[[128 150 127]
 [127 150 126]
 [128 146 127]
 [127 155 126]]
->
[[150 127]
 [150 126]]

[[120 119 128 137 128]
 [154 154 128 102 129]
 [118 117 128 138 128]]
->
[[119 128]
 [154 128]]

[[135 145 107 129]
 [112 140 134 117]
 [133 111 110 107]]
->
[[145 107]
 [140 134]]

[[118 108 101 144]
 [139 131 120 130]
 [136 127 126 129]
 [149 132 139 127]]
->
[[108 101]
 [131 120]]

[[152 115 131 128]
 [136 131 121 132]
 [152 126 128 126]
 [152 123 127 127]
 [131 121 154 123]]
->
[[115 131]
 [131 121]]

[[132 115 108 135 125]
 [125 133 136 124 125]
 [128 106 101 136 118]
 [127 132 134 126 128]]
->
[[115 108]
 [133 136]]

[[118 119 146]
 [113 118 153]
 [113 119 147]
 [142 139 109]
 [131 129 115]]
->
[[119 146]
 [118 153]]
---
[[142 130 148 137 132 120 124]
 [133 125 130 126 133 122 123]
 [146 129 151 137 135 117 121]
 [139 133 147 139 129 123 127]]
->
[[139 133 147 139 129 123 127]
 [142 130 148 137 132 120 124]
 [146 129 151 137 135 117 121]
 [133 125 130 126 133 122 123]]

[[131 103 101 127 156 125]
 [128 110 109 128 148 127]
 [128 108 107 128 149 127]
 [128 107 106 128 150 127]]
->
[[128 110 109 128 148 127]
 [128 108 107 128 149 127]
 [128 107 106 128 150 127]
 [131 103 101 127 156 125]]

[[134 118 109 114 111 119 105 106]
 [103 103 112 112 108 102 112 113]
 [151 137 122 128 127 141 121 127]
 [124 107 105 111 106 108 105 107]
 [143 129 115 126 119 129 116 117]
 [101 111 123 122 122 110 123 123]
 [154 150 137 131 147 146 142 138]
 [155 144 131 133 138 146 131 131]]
->
[[154 150 137 131 147 146 142 138]
 [155 144 131 133 138 146 131 131]
 [151 137 122 128 127 141 121 127]
 [143 129 115 126 119 129 116 117]
 [134 118 109 114 111 119 105 106]
 [101 111 123 122 122 110 123 123]
 [124 107 105 111 106 108 105 107]
 [103 103 112 112 108 102 112 113]]

[[127 124 133 127 126 123 123 126 120 126 122 127 129]
 [121 127 123 130 131 124 126 129 134 130 130 128 130]
 [129 128 130 124 125 130 140 127 129 126 130 133 127]
 [127 135 125 131 123 128 131 128 130 133 121 125 131]
 [127 125 127 131 156 128 135 126 131 127 128 124 128]
 [141 121 129 126 123 129 128 126 125 129 127 127 126]]
->
[[127 135 125 131 123 128 131 128 130 133 121 125 131]
 [129 128 130 124 125 130 140 127 129 126 130 133 127]
 [121 127 123 130 131 124 126 129 134 130 130 128 130]
 [127 125 127 131 156 128 135 126 131 127 128 124 128]
 [127 124 133 127 126 123 123 126 120 126 122 127 129]
 [141 121 129 126 123 129 128 126 125 129 127 127 126]]

[[127 129 137 125 125 125 130 142 132]
 [132 131 141 129 123 125 135 127 126]
 [125 125 131 127 125 129 121 130 138]
 [126 126 143 128 129 132 128 127 121]
 [123 135 125 130 138 127 130 104 129]
 [128 137 130 126 131 127 131 120 119]
 [125 133 137 126 116 121 122 129 121]]
->
[[128 137 130 126 131 127 131 120 119]
 [123 135 125 130 138 127 130 104 129]
 [125 133 137 126 116 121 122 129 121]
 [132 131 141 129 123 125 135 127 126]
 [127 129 137 125 125 125 130 142 132]
 [126 126 143 128 129 132 128 127 121]
 [125 125 131 127 125 129 121 130 138]]

[[120 144 140 123 152 123 146]
 [122 126 126 118  99 114 151]
 [111 141 134 121 151 123 144]
 [115 143 140 123 153 116 146]
 [118 120 124 126  98 113 151]
 [121 139 139 119 149 117 149]
 [153 132 130 118 118 121 125]]
->
[[120 144 140 123 152 123 146]
 [115 143 140 123 153 116 146]
 [111 141 134 121 151 123 144]
 [121 139 139 119 149 117 149]
 [153 132 130 118 118 121 125]
 [122 126 126 118  99 114 151]
 [118 120 124 126  98 113 151]]

[[150 121 128 131 116 131 145]
 [141 154 146 135 148 107 133]
 [136 122 119 151 144 147 148]]
->
[[141 154 146 135 148 107 133]
 [136 122 119 151 144 147 148]
 [150 121 128 131 116 131 145]]

[[120 115 128 139 146 136 134 123 137 129]
 [122 126 131 123 115 137 142 133 128 120]
 [116 125 129 134 142 136 134 123 136 126]
 [137 124 115 136 128 125 132 120 138 130]
 [123 137 132 116 121 121 149 125 126 111]
 [135 128 115 133 133 127 131 123 138 118]
 [141 143 128 124 134 137 132 122 138 125]
 [136 121 129 117 127 127 134 125 128 123]
 [125 118 125 132 124 137 138 130 127 113]]
->
[[141 143 128 124 134 137 132 122 138 125]
 [123 137 132 116 121 121 149 125 126 111]
 [135 128 115 133 133 127 131 123 138 118]
 [122 126 131 123 115 137 142 133 128 120]
 [116 125 129 134 142 136 134 123 136 126]
 [137 124 115 136 128 125 132 120 138 130]
 [136 121 129 117 127 127 134 125 128 123]
 [125 118 125 132 124 137 138 130 127 113]
 [120 115 128 139 146 136 134 123 137 129]]

[[142 116 107 139 132 101]
 [155 103 125 127 142 118]
 [129 123 103 146 125 102]
 [151 100 136 123 142 131]
 [109 142 116 156 121 139]
 [110 136 109 156 119 124]]
->
[[109 142 116 156 121 139]
 [110 136 109 156 119 124]
 [129 123 103 146 125 102]
 [142 116 107 139 132 101]
 [155 103 125 127 142 118]
 [151 100 136 123 142 131]]
---
[[130 135 132 126 133 127 129]
 [135 139 132 146 151 118 143]
 [132 142 132 142 144 119 137]
 [123 141 132 136 129 123 141]
 [127 130 132 133 123 126 128]
 [132 126 132 124 120 129 120]
 [133 146 132 144 153 115 148]
 [122 148 132 142 140 117 144]
 [129 127 132 132 147 123 130]]
->
[[130 132 133 129]
 [135 132 151 143]
 [132 132 144 137]
 [123 132 129 141]
 [127 132 123 128]
 [132 132 120 120]
 [133 132 153 148]
 [122 132 140 144]
 [129 132 147 130]]

[[150 132 158 142 134 115 122]
 [105 127  99 117 119 142 137]
 [128 123 124 123 131 126 124]
 [146 131 152 138 134 118 123]
 [116 125 110 120 125 134 131]]
->
[[150 158 134 122]
 [105  99 119 137]
 [128 124 131 124]
 [146 152 134 123]
 [116 110 125 131]]

[[122 114 133  99 132 126 121 124 122 114 117 132 127 133 111 120]
 [138 144 127 123 127 133 124 127 124 126 125 127 133 127 123 125]]
->
[[122 133 132 121 122 117 127 111]
 [138 127 127 124 124 125 133 123]]

[[128 128 127 130 128 129 129 129 127 129 128 128 127 128]
 [128 128 127 131 128 129 129 129 127 131 129 127 128 128]
 [128 128 128 127 128 127 128 128 128 127 128 128 128 128]
 [129 129 123 121 131 110 132 144 151 129 138 126 129 127]]
->
[[128 127 128 129 127 128 127]
 [128 127 128 129 127 129 128]
 [128 128 128 128 128 128 128]
 [129 123 131 132 151 138 129]]

[[139  99 106]
 [128 132 144]]
->
[[139 106]
 [128 144]]

[[128 122 123 131 128 125]
 [127 132 116 135 119 116]
 [136 121 128 126 146 125]
 [136 135 135 123 124 136]
 [119 114 119 136 104 131]
 [130 127 135 123 120 141]
 [122 109 120 134 124 128]
 [105 148 132 126 115 117]
 [139 133 124 126 128 127]
 [128 130 124 128 135 119]]
->
[[128 123 128]
 [127 116 119]
 [136 128 146]
 [136 135 124]
 [119 119 104]
 [130 135 120]
 [122 120 124]
 [105 132 115]
 [139 124 128]
 [128 124 135]]
---
[[126 118 106 117]
 [126 112 121 118]
 [131 112 145 123]
 [125 149 119 110]
 [107 126 148 110]
 [137 134 135 137]]
->
[[126 126 131 125 107 137]
 [118 112 112 149 126 134]
 [106 121 145 119 148 135]
 [117 118 123 110 110 137]]

[[136 127 133 131]
 [128 125 140 135]
 [133 108 140 132]
 [131 149 128 122]
 [110 105 126 130]
 [128 104 118 128]
 [113 122 113 121]
 [120 128 124 125]
 [128 128 124 129]
 [130 135 126 129]
 [121 121 134 131]
 [146 136 140 128]]
->
[[136 128 133 131 110 128 113 120 128 130 121 146]
 [127 125 108 149 105 104 122 128 128 135 121 136]
 [133 140 140 128 126 118 113 124 124 126 134 140]
 [131 135 132 122 130 128 121 125 129 129 131 128]]

[[143 149 113 127]
 [125 126 149 124]
 [122 124 130 107]
 [118 110 109 139]
 [104 145 134 122]
 [115 114 110 151]
 [120 148 139 128]
 [110 115 105 148]
 [121 116 137 108]
 [149 138 141 136]]
->
[[143 125 122 118 104 115 120 110 121 149]
 [149 126 124 110 145 114 148 115 116 138]
 [113 149 130 109 134 110 139 105 137 141]
 [127 124 107 139 122 151 128 148 108 136]]

[[140 116]
 [127 118]
 [132 114]
 [129 116]
 [143 132]
 [126 132]
 [130 111]
 [130 123]
 [135 135]
 [142 153]
 [131 131]]
->
[[140 127 132 129 143 126 130 130 135 142 131]
 [116 118 114 116 132 132 111 123 135 153 131]]

[[152 122 124 120 148 107]
 [117 131 118 126 126 132]
 [150 119 144 127 103 140]]
->
[[152 117 150]
 [122 131 119]
 [124 118 144]
 [120 126 127]
 [148 126 103]
 [107 132 140]]

[[154 150 109]
 [156 136 109]
 [107 152 125]
 [103 109 126]]
->
[[154 156 107 103]
 [150 136 152 109]
 [109 109 125 126]]
